Each row is followed by its class.
-102	-58	22	140	-127	-52	192	139	-135	329	5	-21	-289	-299	-145	-398	-396	27	-21	198	213	32	231	27	436	71	-148	-223	289	-336	4	-223	49	-141	164	20	267	-2	-13	-62	80	-155	41	-102	18 | Z87
431	-422	-336	354	-326	256	338	-89	-195	452	19	267	-2	-230	99	-21	-258	150	-100	-697	-282	-204	18	148	147	-84	-272	-37	-660	-167	-61	-63	-187	-344	598	-277	283	-560	-21	-91	-75	254	-360	782	-247 | Z79
439	-401	-139	488	-185	270	287	-138	-45	289	-5	281	-215	-70	207	-85	-383	228	-204	-879	-426	-97	-253	121	291	-90	-248	240	-605	-72	-23	-19	-381	-67	340	-147	206	-539	195	57	-64	327	-337	776	-16 | Z309
-417	-519	-354	50	-259	86	-244	248	166	498	14	-207	-265	-471	-442	-252	-62	282	63	-162	126	327	237	-257	135	-271	35	-238	402	349	-430	-494	-96	245	-207	59	-150	-98	111	-99	178	-33	85	281	-216 | Z161
372	-378	-278	436	-191	264	263	-101	-62	396	-16	45	10	-213	154	15	-439	114	-35	-742	-393	-100	23	57	197	-149	-179	2	-656	-122	-22	-13	-173	-212	345	-154	113	-544	-28	-83	-14	234	-286	700	-97 | Z901
-567	-466	-372	34	-240	59	-301	216	326	561	28	-176	-317	-455	-500	-36	54	223	35	-361	79	246	257	-154	39	-332	120	-212	144	483	-409	-410	9	325	-62	93	-365	-80	122	-88	218	-223	134	200	-218 | Z939
289	-339	12	326	-125	292	247	-28	-9	210	-24	264	-131	-229	152	120	-226	177	-9	-667	-452	-214	-90	-17	30	-145	-262	116	-703	-208	73	159	-243	-7	460	-198	157	-457	51	42	63	164	-219	552	-112 | Z939
382	-417	-47	433	-108	279	280	-200	17	148	-44	92	-8	-128	175	-43	-459	411	-104	-881	-266	-384	-179	165	317	111	-354	74	-505	-15	-1	-35	-236	-91	280	-12	120	-439	91	-10	-295	303	-277	844	75 | Z87
-376	-529	-350	-50	-318	58	-263	288	294	674	114	-155	-306	-351	-391	-141	2	181	17	-267	101	277	472	-171	212	-273	140	-154	151	545	-369	-423	-122	199	-75	90	-229	-152	128	11	341	3	58	267	-285 | Z87
-380	-131	86	268	-124	-92	113	269	30	204	-58	161	-396	-287	3	-480	-434	120	-62	163	148	102	153	-228	559	-54	-108	-159	279	-155	143	-185	-86	114	63	132	289	-140	108	-136	241	110	43	206	250 | Z795
-187	-459	-421	19	-381	114	-241	266	224	604	3	-138	-79	-254	-321	-160	-19	255	2	-165	165	216	250	-353	229	-277	190	-293	103	560	-348	-458	-234	53	-298	47	-137	-319	61	16	229	173	123	291	-352 | Z161
-208	-59	-99	144	-231	-44	45	291	-9	420	33	36	-343	-488	-128	-476	-260	-43	-3	277	91	183	335	-321	448	-58	-129	-213	405	-256	-65	-172	33	-174	208	32	212	-101	42	-154	318	67	42	153	-80 | Z939
-126	-168	-18	198	-170	-112	182	219	18	362	-15	51	-257	-510	-54	-637	-333	-15	-25	200	171	-72	303	-195	366	9	-119	-376	268	-239	11	-178	-71	-138	189	16	273	-68	-17	-247	-84	99	-10	76	-56 | Z79
-438	-339	-408	138	-260	25	-149	362	166	616	-31	-65	-230	-429	-274	-149	-27	92	51	-141	90	275	376	-340	195	-384	210	-240	105	284	-357	-315	-122	115	-149	-6	-245	-123	25	9	272	-121	65	251	-215 | Z126
404	-384	-33	553	-333	182	261	-96	-50	164	-176	213	-156	-248	178	-326	-370	245	-196	-726	-330	-229	-248	-14	288	57	-299	66	-534	-172	87	58	-161	-49	428	27	180	-415	90	-17	80	378	-346	641	49 | Z87
-268	-151	129	237	-45	-47	156	257	-29	288	45	-37	-309	-533	-101	-419	-408	86	39	145	168	47	358	-122	296	28	-150	-312	324	-299	74	-108	4	3	365	68	236	-84	76	-131	150	-52	30	106	24 | Z520
-212	75	26	253	-229	-151	129	277	-115	245	-35	57	-291	-256	66	-616	-378	-7	-104	371	72	37	194	-284	552	99	-54	-186	373	-338	118	-160	-129	-99	125	4	334	-50	65	-46	172	127	-3	1	144 | Z161
-456	-500	-391	-4	-132	118	-238	251	167	470	3	-145	-203	-187	-329	111	-15	229	48	-397	11	308	425	-211	139	-357	148	-96	328	626	-396	-350	-72	226	-119	163	-319	-75	80	101	314	-187	165	443	-136 | Z309
-323	-474	-552	40	-349	62	-295	223	227	615	66	-75	-182	-370	-382	-154	-10	141	8	-200	66	399	370	-318	355	-323	175	-150	186	540	-465	-422	-66	204	-234	48	-284	-133	144	-28	440	-41	19	305	-209 | Z691
356	-191	-206	373	-277	86	130	-16	-33	474	-31	102	-250	-366	183	-301	-286	78	-138	-599	-421	-72	39	-156	360	15	-256	282	-391	-230	-143	-88	-164	-299	484	-64	161	-438	85	22	42	555	-403	815	-15 | Z520
-496	-542	-309	41	-258	-20	-304	284	276	595	57	-153	-274	-489	-351	-173	6	228	50	-207	131	308	413	-272	238	-343	180	-198	209	511	-293	-476	-11	280	-226	170	-224	-118	8	-10	210	-99	93	284	-117 | Z517
530	-520	-52	406	-236	265	310	-242	-54	292	17	227	61	-255	90	140	-466	382	-29	-893	-265	-487	-47	179	80	-52	-335	-9	-664	-58	-11	117	-85	-161	410	42	181	-423	92	-6	-129	160	-212	720	-212 | Z161
-472	-421	-393	-91	-225	68	-292	376	229	578	17	-122	-179	-447	-393	51	75	149	81	-300	65	242	450	-363	58	-339	133	-217	71	409	-427	-380	-97	104	-98	-28	-258	-249	93	-9	338	-19	32	339	-317 | Z691
-546	-364	-335	18	-150	13	-173	210	150	342	-46	-49	-186	-237	-308	65	-62	183	35	-165	241	370	252	-103	144	-358	78	-230	399	489	-279	-309	-36	225	-196	123	-226	-75	111	-18	392	-195	152	294	-56 | Z79
252	-528	120	544	-206	199	231	-11	-22	133	-141	237	-138	-229	215	-234	-353	187	-194	-679	-474	-204	-109	138	232	181	-298	177	-632	-47	84	78	-234	73	325	-31	141	-381	179	-103	74	351	-307	576	86 | Z161
-378	-456	-473	-176	-255	107	-279	312	182	599	76	-221	-212	-338	-418	-18	67	36	83	-166	105	412	353	-152	187	-267	110	-145	348	426	-510	-429	-110	26	-119	-37	-184	-148	47	-10	376	2	78	301	-390 | Z520
-346	-594	-326	-29	-291	87	-256	284	249	628	16	-159	-195	-591	-378	-253	135	117	44	-242	139	228	450	-138	85	-223	170	-177	122	504	-459	-358	51	134	-121	136	-248	-30	32	-80	215	-89	57	317	-322 | Z87
-319	-386	-441	-1	-295	-41	-248	292	181	678	62	-69	-212	-534	-394	-195	30	111	19	-264	61	259	406	-300	32	-391	97	-291	199	304	-379	-349	-46	65	-92	-61	-235	-176	102	-56	382	-206	85	202	-411 | Z795
296	-329	40	488	-212	167	242	-51	-29	387	-41	231	-154	-294	245	-174	-292	214	-158	-783	-371	-161	-34	-11	152	-217	-238	52	-604	-191	39	51	-171	-189	293	23	296	-461	112	49	-77	228	-338	722	-113 | Z939
-289	-452	-438	147	-274	112	-291	302	243	631	19	-109	-183	-359	-318	-195	22	113	-17	-139	133	369	362	-257	124	-304	154	-248	118	446	-442	-368	-119	-6	-299	-51	-259	-149	103	-41	234	29	89	150	-419 | Z126
558	-374	-309	384	-226	299	231	-95	-83	370	58	242	22	-122	51	-1	-433	311	-42	-858	-197	-151	-78	110	78	-127	-337	49	-587	-98	-142	-75	-112	-318	388	-117	256	-618	70	15	-212	281	-314	801	-207 | Z795
307	-349	-170	408	-199	121	183	-99	-63	417	17	96	-110	-269	91	-149	-307	209	-118	-729	-270	-91	-120	-66	171	-150	-185	40	-535	-62	-8	-48	-177	-240	456	-60	166	-513	39	49	-56	390	-270	624	-161 | Z520
468	-357	-150	415	-222	171	163	-206	33	265	-123	239	-19	-245	339	-135	-232	-7	-162	-611	-480	-75	-110	-205	315	-32	-151	75	-662	-124	137	94	-131	-205	244	-80	105	-552	55	-86	106	324	-187	486	-4 | Z939
-485	-544	-401	-13	-321	104	-192	203	220	670	245	-192	-185	-326	-430	-171	43	154	106	-236	50	272	452	-63	312	-385	150	-245	192	579	-552	-458	-147	127	-59	105	-151	-110	78	73	159	-112	110	376	-414 | Z517
-342	-175	119	188	-125	-105	107	125	-27	248	-30	-27	-187	-257	29	-300	-430	130	13	78	161	-122	205	-47	329	60	-248	-282	207	-147	93	-143	61	-91	226	158	262	-144	-36	-222	28	-21	63	35	80 | Z691
-344	-463	-380	-51	-259	43	-190	163	179	487	-9	-82	-119	-191	-273	-55	39	134	-5	-266	114	218	209	-170	329	-240	102	-227	230	586	-375	-349	-155	127	-161	84	-202	-111	36	47	191	-14	41	239	-297 | Z87
453	-548	-20	410	-254	234	251	-128	-77	222	-209	146	1	-247	105	-35	-287	183	-212	-740	-174	-261	-132	47	150	230	-260	40	-575	-23	36	69	-121	-168	415	-161	154	-470	107	-271	-104	324	-331	607	-130 | Z901
-305	-197	95	84	-169	-28	187	230	28	360	-93	137	-377	-496	-9	-469	-255	-46	-90	114	80	-21	287	-156	590	53	-134	-266	348	-237	37	-139	-18	38	140	176	341	-22	116	-334	246	-25	17	177	53 | Z901
475	-330	-58	339	-267	200	209	-120	8	281	-147	185	46	-82	90	36	-366	375	-63	-848	-271	-336	-112	90	-11	-47	-352	42	-655	-147	-31	11	-128	-143	256	85	222	-597	206	-48	-26	285	-196	758	-120 | Z939
-272	-72	236	238	-121	-7	181	174	9	299	-174	5	-269	-347	109	-527	-181	-34	-148	162	-21	96	193	-342	474	33	-7	-202	120	-106	175	-75	-112	39	152	137	250	-129	52	-291	207	234	61	119	84 | Z309
-103	-145	-29	211	-142	-62	234	164	-117	427	8	85	-142	-306	-3	-486	-416	117	-21	61	106	-106	237	-65	398	12	-141	-274	177	-95	96	-154	-78	-128	290	22	292	-154	-40	-140	-4	7	84	135	-49 | Z795
-322	-331	-473	-79	-368	37	-291	257	186	594	-4	-139	-109	-370	-464	-6	80	102	83	-144	193	373	331	-409	195	-367	269	-233	163	451	-406	-418	23	89	-290	10	-312	-96	33	67	462	-52	157	111	-267 | Z520
-337	-221	-393	-157	-142	-78	-296	240	120	467	-6	-147	-186	-247	-322	-5	148	60	-22	-184	123	365	410	-245	104	-189	75	-29	380	490	-492	-387	-52	-67	-134	-4	-286	-101	31	72	413	-23	56	284	-235 | Z901
-390	-409	-417	-128	-117	18	-251	320	45	297	45	-108	-228	-129	-485	118	51	201	48	-262	176	313	337	-55	22	-297	130	-80	510	420	-347	-410	-19	170	-83	8	-284	61	159	292	476	-331	145	207	-143 | Z795
-217	-4	68	126	-97	-99	162	311	-81	313	59	71	-433	-522	-127	-605	-260	-82	-71	187	33	65	371	-143	549	-30	-113	-113	417	-255	-128	-260	-71	-55	290	123	346	27	24	-80	245	90	3	162	-96 | Z517
-380	-394	-348	49	-259	-9	-123	228	148	639	-67	-96	-146	-319	-195	-181	22	122	-47	-296	118	302	369	-291	272	-269	182	-245	159	536	-432	-312	-225	99	-160	52	-205	-187	100	-35	340	-26	31	376	-307 | Z901
-241	-26	68	191	-78	-101	163	272	-155	254	-58	116	-329	-289	107	-347	-280	-164	-27	295	67	102	405	-161	359	32	-82	-200	267	-422	31	-32	20	-243	272	40	291	-25	-41	-36	187	-47	46	10	-55 | Z517
436	-287	-74	297	-140	224	127	-71	25	394	-106	179	-132	-432	218	20	-306	125	-26	-713	-481	-62	-41	-183	235	-118	-323	127	-514	-303	39	115	-102	-92	449	-44	129	-582	129	-76	105	331	-286	763	-141 | Z87
-413	-435	-419	-73	-397	73	-242	260	196	598	50	-141	-127	-351	-351	-52	91	178	47	-208	175	356	420	-228	92	-218	103	-237	212	475	-471	-401	-78	40	-106	27	-167	-189	105	-74	314	18	79	251	-417 | Z126
-505	-301	-259	-6	-196	21	-249	241	147	410	-25	-43	-313	-162	-247	71	158	63	-36	-153	94	419	414	-109	119	-151	85	-42	353	433	-400	-272	-68	92	-13	41	-300	-6	102	110	389	-98	-2	276	-152 | Z126
325	-443	2	477	-91	243	234	-142	-6	153	2	145	-3	-163	250	97	-246	240	-144	-860	-443	-221	-89	-118	136	-121	-180	126	-725	88	112	87	-196	-196	403	-49	82	-497	50	25	-48	368	-142	683	-105 | Z520
-506	-643	-233	29	-262	-10	-296	241	233	418	8	-144	-216	-276	-319	-200	72	242	-7	-277	75	213	397	-180	223	-171	109	-174	289	543	-309	-420	-56	304	-140	140	-243	-54	146	-24	282	-123	29	397	-19 | Z691
-529	-433	-378	-126	-314	1	-238	289	120	580	77	-149	-175	-243	-384	-42	76	124	83	-221	75	378	417	-225	197	-418	133	-175	307	462	-450	-445	-73	76	-217	21	-168	-115	61	75	402	-172	110	314	-291 | Z795
485	-461	-146	405	-289	259	299	-89	-89	360	-116	147	-37	-225	152	111	-302	148	-68	-756	-269	-129	-72	126	62	-16	-275	10	-701	-228	51	69	-108	-300	555	-186	184	-582	25	-22	18	218	-331	650	-190 | Z901
-472	-497	-326	-39	-208	27	-255	361	156	631	46	-104	-197	-346	-348	-55	118	159	48	-219	83	291	452	-220	156	-349	162	-160	183	494	-344	-381	-47	87	-59	32	-196	-108	91	131	259	-145	71	312	-292 | Z795
-214	-101	18	61	-26	-134	153	247	-81	206	-45	18	-282	-445	-98	-379	-338	-78	-39	124	69	4	282	-168	417	19	-102	-215	369	-244	31	-118	-37	-82	178	92	189	-44	5	-138	251	-3	54	71	-37 | Z87
-47	-45	27	103	-147	11	295	122	-56	320	-71	76	-224	-237	-57	-447	-374	-10	-45	161	173	-120	237	27	496	58	-265	-206	395	-146	-74	-94	-62	-185	175	90	348	16	-74	-165	72	20	-27	148	-20 | Z795
-387	-698	-350	54	-285	54	-243	183	342	726	185	-27	-231	-495	-346	-134	-5	180	50	-383	96	230	432	-63	228	-413	72	-282	106	627	-389	-380	-52	225	-91	99	-215	-184	27	-110	149	-202	-26	432	-280 | Z691
-494	-507	-362	-41	-219	84	-161	215	168	468	-8	-156	-76	-79	-342	-5	-2	188	26	-242	162	251	298	-104	296	-216	101	-226	280	678	-412	-402	-157	192	-258	106	-213	-125	12	-28	159	-128	139	263	-177 | Z517
-45	-89	17	313	-216	-22	346	191	-114	345	-101	103	-273	-503	92	-597	-395	-102	-125	216	-26	27	403	-187	487	-10	-131	-243	156	-255	71	-155	-119	-216	253	9	407	-170	-90	-283	168	117	11	176	-12 | Z79
378	-323	-170	376	-236	229	219	5	1	179	-140	301	11	-174	225	18	-337	68	-70	-717	-399	-196	-11	-161	281	-39	-195	53	-720	-92	-9	114	-261	-173	325	-123	122	-585	-47	14	164	475	-335	691	-60 | Z126
-29	-423	1	320	-215	8	120	112	126	423	69	197	-413	-553	-47	-621	-443	94	-139	-44	-16	-201	315	-232	586	-108	-166	-293	190	-10	79	-228	-115	118	152	191	344	-207	-15	-344	37	62	12	225	0 | Z517
451	-492	-181	330	-144	230	314	-134	-79	197	-229	198	63	-102	267	106	-325	179	-154	-896	-283	-209	-208	45	188	133	-340	98	-607	-85	35	102	-216	-173	338	-207	118	-528	-57	-194	-12	290	-314	620	-49 | Z126
473	-401	-225	477	-152	190	273	-81	-131	360	60	199	-99	-442	107	-143	-378	223	-73	-663	-316	-106	126	-176	321	-134	-301	185	-482	-150	-132	21	-115	-402	513	-131	174	-406	100	126	104	400	-300	822	-178 | Z691
-278	-282	-440	77	-225	2	-225	215	127	559	-18	-144	-150	-290	-340	-91	69	51	-18	-145	8	367	340	-154	211	-188	129	-71	186	511	-509	-367	-146	-44	-125	-50	-349	-132	26	138	190	-32	66	257	-334 | Z517
-151	-172	14	249	-297	-1	138	160	78	392	-102	159	-188	-180	121	-403	-355	67	-13	162	-12	3	289	-167	407	14	-224	-200	164	-67	88	-54	-36	-103	63	254	272	-226	146	-172	158	152	79	198	131 | Z309
-316	-408	-332	-88	-236	130	-217	148	162	597	8	-86	-245	-329	-345	-164	114	32	-36	-345	14	322	321	-124	323	-263	140	-204	350	547	-533	-385	-134	197	-13	56	-194	-86	4	-54	326	-134	67	394	-370 | Z309
-301	-506	-421	55	-337	58	-279	199	302	630	84	-74	-298	-438	-393	-244	-59	128	-10	-202	63	286	316	-243	319	-243	127	-220	181	499	-418	-431	-118	151	-225	39	-264	-115	63	-36	261	36	70	172	-267 | Z161
569	-380	-148	435	-214	155	325	-207	-88	296	-5	305	-84	-286	154	-137	-385	137	-202	-823	-413	-229	-74	-10	450	0	-217	112	-573	-138	9	17	-263	-171	304	-221	151	-382	-4	15	-59	228	-361	596	-79 | Z126
-308	-605	-461	52	-307	-5	-280	265	335	746	63	-126	-206	-568	-389	-106	9	223	58	-325	98	219	537	-265	142	-335	107	-207	108	553	-400	-427	-21	134	-96	63	-287	-211	32	-49	157	-109	92	368	-315 | Z517
298	-452	-79	393	-155	244	141	5	94	302	-39	385	-251	-261	252	-103	-354	146	-142	-899	-468	-160	39	55	265	-28	-327	132	-432	-3	12	68	-155	45	470	-38	101	-425	68	-109	48	206	-291	790	-10 | Z795
-254	-529	-477	-13	-370	57	-360	133	297	669	118	-307	-188	-415	-375	-181	10	147	42	-301	-4	241	440	-287	2	-455	122	-278	302	439	-401	-405	-40	90	-196	38	-260	-140	102	-128	224	-85	96	308	-369 | Z79
-383	-611	-518	-15	-233	94	-290	242	273	528	35	-117	-168	-220	-351	115	-70	205	102	-327	189	307	339	-138	121	-267	15	-243	231	475	-379	-304	29	122	-123	-9	-322	-124	31	-16	255	-207	38	255	-232 | Z795
-685	-303	-355	-166	-20	0	-225	343	30	399	8	-81	-202	-40	-386	96	92	133	40	-241	140	400	336	-124	111	-292	148	-129	485	544	-479	-325	-108	120	-187	116	-319	25	120	185	331	-224	120	322	-181 | Z795
444	-429	-161	478	-301	271	168	-126	-27	450	60	115	-153	-142	153	-273	-278	137	-127	-575	-390	-46	59	156	229	-29	-279	140	-495	-252	-138	-56	-201	-335	297	-224	238	-458	99	-64	-135	285	-324	795	-150 | Z126
344	-400	-100	394	-226	195	270	-39	9	416	-1	99	-62	-359	18	-156	-244	174	-29	-757	-263	-264	-91	-20	121	-182	-171	7	-754	-299	-9	91	-109	-224	480	-189	186	-412	-16	22	-143	206	-301	587	-187 | Z126
424	-492	-162	296	-157	304	151	-124	-5	487	17	260	-150	-241	80	-21	-295	122	-80	-858	-472	-199	5	133	216	-112	-305	62	-476	-81	-171	49	-117	-90	454	-42	146	-391	29	-125	-120	167	-284	783	-275 | Z161
-430	-574	-336	-20	-353	98	-312	231	267	629	28	-174	-299	-415	-366	-27	65	80	55	-195	130	290	416	-204	119	-310	128	-228	168	437	-304	-361	13	179	-19	-21	-248	-137	-21	-61	282	-131	5	189	-241 | Z87
-460	-516	-445	-77	-202	56	-187	303	220	653	84	-112	-219	-315	-414	-14	52	154	64	-434	84	277	347	-175	107	-490	149	-294	220	513	-381	-333	-91	172	-25	146	-224	-108	51	69	320	-157	60	335	-366 | Z939
344	-397	-262	439	-236	266	198	52	-4	466	-71	287	-196	-395	98	-57	-323	152	-16	-750	-258	-26	16	-90	138	-171	-258	69	-606	-210	-159	121	-81	-320	625	-54	117	-571	116	122	130	314	-287	822	-211 | Z691
-264	-134	133	300	-46	-71	264	225	-13	223	-155	161	-360	-546	100	-374	-395	119	-32	125	63	-158	318	-149	262	47	-254	-263	221	-405	183	-28	-25	43	281	123	286	-83	111	-305	184	-46	30	247	172 | Z901
-405	-376	-447	-172	-303	-13	-229	395	159	657	-14	-62	-83	-268	-427	34	145	136	82	-236	52	390	430	-375	197	-404	251	-208	139	471	-345	-397	-120	173	-202	67	-236	-296	101	56	465	-100	179	401	-287 | Z517
578	-556	-282	486	-286	193	183	-245	8	432	75	289	-120	-233	84	-39	-491	314	-36	-788	-174	-315	-60	220	-7	-133	-421	-29	-487	-143	-15	51	-106	-300	426	-125	145	-467	34	21	-159	222	-291	636	-198 | Z126
-475	-525	-473	81	-332	72	-264	297	291	662	100	-234	-243	-374	-411	-245	-92	146	76	-227	137	384	306	-218	185	-362	211	-295	85	471	-394	-437	-101	191	-207	13	-254	-196	49	-101	250	-39	78	212	-230 | Z901
-205	-254	22	311	-132	-118	103	241	-21	452	-9	19	-419	-605	-75	-569	-521	83	-2	112	211	-122	331	-224	350	-91	-99	-394	296	-414	114	-163	56	-75	250	105	314	-36	-33	-176	-10	1	-21	100	6 | Z520
436	-402	-283	470	-383	261	237	-348	-20	151	-118	200	109	113	318	-19	-351	263	-159	-769	-368	-357	-138	40	91	7	-327	10	-527	107	-50	48	-254	-243	215	-70	128	-507	1	-122	-137	323	-250	712	5 | Z691
-436	-515	-316	86	-194	10	-173	206	215	555	-44	-195	-113	-355	-239	-110	-45	177	17	-357	81	251	345	-242	241	-331	165	-171	11	596	-328	-410	-96	192	-161	59	-233	-165	0	-39	228	-15	65	276	-195 | Z795
-148	-128	43	67	-130	-53	250	210	-134	214	-50	18	-203	-224	-37	-364	-316	47	-55	126	141	-180	212	2	296	9	-240	-254	326	-205	56	-177	-60	-176	210	108	402	-96	-74	-166	69	-68	29	69	32 | Z79
-428	-303	-274	-1	-160	-37	-208	308	75	373	106	55	-260	-227	-302	2	-29	141	22	-206	177	444	417	-118	152	-256	42	-144	391	358	-429	-342	52	75	-268	196	-236	15	121	140	442	-275	52	232	-138 | Z939
-150	141	-24	121	-86	-31	145	269	-134	228	-21	12	-245	-314	-80	-424	-378	43	-23	204	186	73	262	-159	373	145	-144	-191	392	-327	-81	-198	-98	-164	190	-10	255	-175	23	-101	152	81	52	181	18 | Z517
-162	77	-17	147	-67	-21	137	215	-33	197	5	176	-338	-195	-7	-237	-356	48	-67	129	207	-7	264	-133	350	34	-111	-232	318	-270	46	-100	-41	-74	262	119	251	-106	105	-29	279	-22	62	84	86 | Z520
